Below is a small trained network, with its code and all its weights. Each question gives an input and a class and asks what happens when units are switched off, that is, made to give their printed mean instead of their output.

import numpy as np


def w(rows, s, z=0):
    codes = np.array(rows[::2]) - 128.0
    scale = np.full(codes.shape[1], s)
    scale[-1] = z or s
    return codes * scale


def norm(h):
    return h / np.sqrt((h * h).mean(-1, keepdims=True) + 1e-5)


def f(y):
    return np.maximum(y, 0)


def log_softmax(a):
    a = a - a.max(-1, keepdims=True)
    return a - np.log(np.exp(a).sum(-1, keepdims=True))


def net(x, mask):
    res = np.array(x, float).reshape(1, 4) / 4 @ E
    u = 0
    for l in range(2):
        y = f(norm(res) @ A[l][:, :-1].T + A[l][:, -1])
        res = res + np.where(mask[u : u + 10], y, B[l][:, -1]) @ B[l][:, :-1]
        u += 10
    return log_softmax(norm(res)[-1] @ U[:, :-1].T + U[:, -1])


A, B = {}, {}
E = w([
[49,133,195,48,89,90,60,113,253,25,98,122],'x0',
[160,38,71,113,147,37,177,89,128,58,124,105],'x1',
[151,207,129,69,111,150,241,131,41,93,60,101],'x2',
[131,73,187,90,206,142,98,143,94,128,170,63],'x3',
],0.0032)
A[0] = w([
[134,37,119,202,106,85,60,94,197,191,198,211,157],'L0N0',
[148,86,173,121,126,3,168,120,125,50,169,111,72],'L0N1',
[108,143,91,122,93,115,119,99,169,175,84,170,99],'L0N2',
[140,220,227,127,113,218,123,171,170,196,183,183,128],'L0N3',
[90,56,162,136,151,120,70,165,83,138,115,84,57],'L0N4',
[70,73,53,144,77,63,127,76,71,79,149,118,65],'L0N5',
[146,108,95,170,152,80,170,74,104,122,177,109,147],'L0N6',
[142,141,62,204,87,114,108,113,147,113,86,171,70],'L0N7',
[120,77,161,159,213,113,86,107,160,163,141,143,4],'L0N8',
[195,152,135,59,181,148,154,129,142,107,215,83,127],'L0N9',
],0.0044,0.0017)
B[0] = w([
[76,78,155,102,115,92,172,139,128,149,64,52,254],'L0N0',
[93,209,137,145,146,128,140,178,98,128,194,185,206],'L0N1',
[181,106,195,136,157,179,101,142,120,54,150,123,168],'L0N2',
[84,110,109,164,177,78,152,205,127,103,143,167,229],'L0N3',
[184,214,118,190,125,163,155,110,99,1,101,91,171],'L0N4',
[81,100,218,153,208,110,109,169,88,104,170,161,188],'L0N5',
[90,196,86,111,174,146,67,179,131,166,150,170,194],'L0N6',
[182,131,121,204,167,180,47,125,56,54,106,19,176],'L0N7',
[201,53,81,162,99,64,154,149,115,108,91,117,177],'L0N8',
[145,104,119,192,40,181,93,88,140,94,77,152,172],'L0N9',
],0.0047,0.0054)
A[1] = w([
[144,128,84,123,121,148,79,122,88,245,114,170,2],'L1N0',
[125,176,190,111,136,88,74,135,201,88,94,166,67],'L1N1',
[116,198,140,58,113,128,183,113,51,113,71,169,208],'L1N2',
[138,110,91,168,132,99,124,146,95,182,71,69,151],'L1N3',
[90,150,158,132,139,126,147,198,186,113,158,134,133],'L1N4',
[199,141,169,173,109,177,117,119,120,88,157,53,111],'L1N5',
[104,117,213,60,59,90,134,110,183,64,143,111,153],'L1N6',
[169,110,89,209,254,130,131,209,98,160,151,169,205],'L1N7',
[168,138,154,130,111,151,140,147,55,56,98,86,203],'L1N8',
[138,107,120,144,244,66,108,136,97,25,170,64,184],'L1N9',
],0.0045,0.00095)
B[1] = w([
[170,131,91,41,150,140,163,84,145,160,173,137,144],'L1N0',
[218,177,82,122,158,143,197,67,76,167,189,137,184],'L1N1',
[77,4,165,127,108,54,92,168,187,100,160,2,180],'L1N2',
[220,99,145,29,66,144,168,88,169,112,172,108,176],'L1N3',
[135,137,125,103,142,100,98,121,31,140,158,125,186],'L1N4',
[205,140,63,204,109,102,81,66,164,69,92,185,158],'L1N5',
[163,114,64,100,111,184,178,74,149,194,146,160,189],'L1N6',
[72,173,144,88,119,121,124,80,174,100,156,162,250],'L1N7',
[127,100,131,172,142,124,58,97,169,182,42,159,198],'L1N8',
[127,194,130,131,102,183,141,166,100,174,93,150,254],'L1N9',
],0.0048,0.0078)
U = w([
[145,161,67,26,109,148,189,61,137,217,203,163,121],'0',
[2,168,158,138,195,81,150,246,69,121,179,191,175],'1',
[95,5,154,127,91,58,146,170,148,144,98,37,205],'2',
[153,151,100,232,130,163,77,112,114,98,57,156,1],'3',
],0.0069,0.00094)

Each question gives the input, the list of numbers given to net, and the class t.
The units are the neurons (one row each of A and B). Each row of codes is followed by its name. A weight is (code - 128) times the scale printed after its matrix; where a second scale follows, it is the last column's (A, B and U).
mask holds one flag per neuron, layer by layer. A switched-off neuron (its flag False) gives its mean, the last column of its row in B, instead of its output. The means were averaged over made-up inputs and are rounded, as every weight is.
A unit's drop is (log p(t) with every unit on - log p(t) with that unit switched off) / (log p(t) with every unit on - log p(t) with every unit switched off).
The circuit of an input: a set's keep is (log p(t) with only the set's units on - log p(t) with every unit switched off) / (log p(t) with every unit on - log p(t) with every unit switched off). Starting from the 12 units with the biggest drops (on a tie, the unit counted first), units are removed one at a time, each time the one whose removal leaves the highest keep (on an exact tie, the one counted first), for as long as the keep stays at least 0.8.
circuit, biggest first: the units of the circuit, biggest drop first
top k neurons: the k neurons with the biggest drops, biggest first
k most important neurons of layer l: the k neurons of layer l with the biggest drops, biggest first
input [-3,-2,-8,4], class 2: top neuron -> (L0N0)
input [-7,5,-6,4], class 0: circuit, biggest first -> (L1N3; L1N7)
input [6,4,2,-5], class 0: top 4 neurons -> (L1N6; L1N1; L0N3; L0N4)
input [6,4,6,7], class 3: circuit, biggest first -> (L0N9; L0N0)
input [-5,6,0,4], class 1: 3 most important neurons of layer 0 -> (L0N6; L0N5; L0N1)
input [-3,7,8,3], class 2: top 3 neurons -> (L1N2; L0N3; L0N9)
input [1,-4,5,7], class 3: top 2 neurons -> (L0N9; L0N0)
input [-2,-5,-7,3], class 2: top 4 neurons -> (L0N0; L0N8; L0N1; L1N3)
input [5,-5,-2,0], class 0: 4 most important neurons of layer 0 -> (L0N5; L0N1; L0N6; L0N7)
input [-2,8,-4,7], class 1: top 2 neurons -> (L0N1; L0N6)
input [-8,-6,-4,5], class 0: top 2 neurons -> (L1N3; L0N5)
input [-2,7,6,-5], class 1: 2 most important neurons of layer 0 -> (L0N5; L0N0)
input [-5,-8,8,-7], class 1: circuit, biggest first -> (L0N3; L1N2)
input [8,-1,7,2], class 0: circuit, biggest first -> (L1N6)
input [-2,-5,0,7], class 3: 2 most important neurons of layer 0 -> (L0N4; L0N9)
input [1,-2,3,2], class 2: 4 most important neurons of layer 0 -> (L0N5; L0N6; L0N1; L0N9)
input [8,-5,8,6], class 0: top 3 neurons -> (L1N6; L1N1; L0N0)
input [2,6,-2,7], class 3: top 3 neurons -> (L0N4; L0N9; L0N3)
input [-5,7,-1,0], class 1: 2 most important neurons of layer 1 -> (L1N6; L1N1)
input [-3,-2,-8,2], class 2: circuit, biggest first -> (L0N0)
input [-5,0,-7,8], class 3: top 2 neurons -> (L0N4; L1N5)
input [4,8,7,-1], class 1: top 2 neurons -> (L0N1; L0N5)
input [1,-2,3,4], class 3: 2 most important neurons of layer 0 -> (L0N0; L0N9)
input [-2,-2,4,6], class 3: top 2 neurons -> (L0N0; L1N5)
input [-4,8,-1,-6], class 1: 2 most important neurons of layer 0 -> (L0N5; L0N6)
input [4,-1,-3,1], class 0: 2 most important neurons of layer 1 -> (L1N6; L1N2)
input [1,-3,8,0], class 2: circuit, biggest first -> (L1N2)
input [-1,-4,-8,-8], class 2: 2 most important neurons of layer 0 -> (L0N0; L0N4)
